Below is a small trained network, with its code and all its weights. Each question gives an input and a class and asks what happens when units are switched off, that is, made to give their printed mean instead of their output.

import numpy as np


def w(rows, s, z=0):
    codes = np.array(rows[::2]) - 128.0
    scale = np.full(codes.shape[1], s)
    scale[-1] = z or s
    return codes * scale


def f(y):
    return np.maximum(y, 0)


def log_softmax(a):
    a = a - a.max(-1, keepdims=True)
    return a - np.log(np.exp(a).sum(-1, keepdims=True))


def net(x, mask):
    res = np.array(x, float).reshape(1, 6) / 4 @ E
    y = f(res @ A[0][:, :-1].T + A[0][:, -1])
    res = res + np.where(mask, y, B[0][:, -1]) @ B[0][:, :-1]
    return log_softmax(res[-1] @ U[:, :-1].T + U[:, -1])


A, B = {}, {}
E = w([
[59,207,69,180],'x0',
[86,87,152,149],'x1',
[149,182,73,128],'x2',
[216,228,152,248],'x3',
[179,235,134,94],'x4',
[255,79,86,203],'x5',
],0.01)
A[0] = w([
[170,133,110,96,252],'N1',
[45,134,159,202,48],'N2',
[199,118,94,194,34],'N3',
[143,164,63,114,77],'N4',
[147,123,249,86,224],'N5',
[171,34,67,149,63],'N6',
[162,163,95,77,78],'N7',
],0.014,0.003)
B[0] = w([
[133,61,146,98,186],'N1',
[45,230,105,167,199],'N2',
[242,162,116,214,248],'N3',
[136,115,33,88,181],'N4',
[122,130,227,81,218],'N5',
[65,7,183,176,227],'N6',
[164,130,103,101,175],'N7',
],0.015,0.012)
U = w([
[143,94,168,116,255],'0',
[76,88,161,63,69],'1',
[113,9,127,179,91],'2',
[254,129,141,236,136],'3',
[162,40,2,95,93],'4',
[17,202,92,186,105],'5',
[149,149,235,54,130],'6',
],0.0084,0.0088)

Each question gives the input, the list of numbers given to net, and the class t.
The units are the neurons (one row each of A and B). Each row of codes is followed by its name. A weight is (code - 128) times the scale printed after its matrix; where a second scale follows, it is the last column's (A, B and U).
mask holds one flag per neuron, in row order. A switched-off neuron (its flag False) gives its mean, the last column of its row in B, instead of its output. The means were averaged over made-up inputs and are rounded, as every weight is.
A unit's drop is (log p(t) with every unit on - log p(t) with that unit switched off) / (log p(t) with every unit on - log p(t) with every unit switched off).
The circuit of an input: a set's keep is (log p(t) with only the set's units on - log p(t) with every unit switched off) / (log p(t) with every unit on - log p(t) with every unit switched off). Starting from all 7 units, units are removed one at a time, each time the one whose removal leaves the highest keep (on an exact tie, the one counted first), for as long as the keep stays at least 0.8.
circuit, biggest first: the units of the circuit, biggest drop first
top k neurons: the k neurons with the biggest drops, biggest first
drop of u: that unit's drop, to one decimal
input [-4,3,-6,-3,0,-4], class 6: circuit, biggest first -> N5
input [-2,-6,0,7,7,-4], class 6: circuit, biggest first -> N5; N3
input [-5,-8,5,-1,-4,-5], class 6: circuit, biggest first -> N6; N4; N5
input [6,4,8,2,8,-3], class 4: circuit, biggest first -> N4; N7
input [6,-1,4,6,8,-3], class 4: circuit, biggest first -> N4; N7
input [-1,3,0,4,0,-4], class 5: circuit, biggest first -> N2; N3
input [3,-2,0,-5,3,-1], class 4: top 3 neurons -> N5; N2; N6
input [-3,-5,-1,-6,5,3], class 1: top 3 neurons -> N3; N1; N5
input [1,3,-1,2,2,-6], class 5: top 2 neurons -> N2; N1
input [-8,-4,7,5,6,-2], class 6: top 2 neurons -> N5; N1
input [-1,2,-3,-3,-3,-1], class 1: top 2 neurons -> N3; N5
input [-5,1,-1,7,-1,-4], class 6: top 2 neurons -> N5; N3
input [-5,-6,-6,8,1,-3], class 6: drop of N5 -> 0.9
input [4,-1,-6,8,2,-3], class 5: circuit, biggest first -> N2
input [-3,4,8,2,-4,-5], class 5: drop of N1 -> 0.1
input [6,8,-6,3,5,3], class 5: drop of N2 -> 0.9
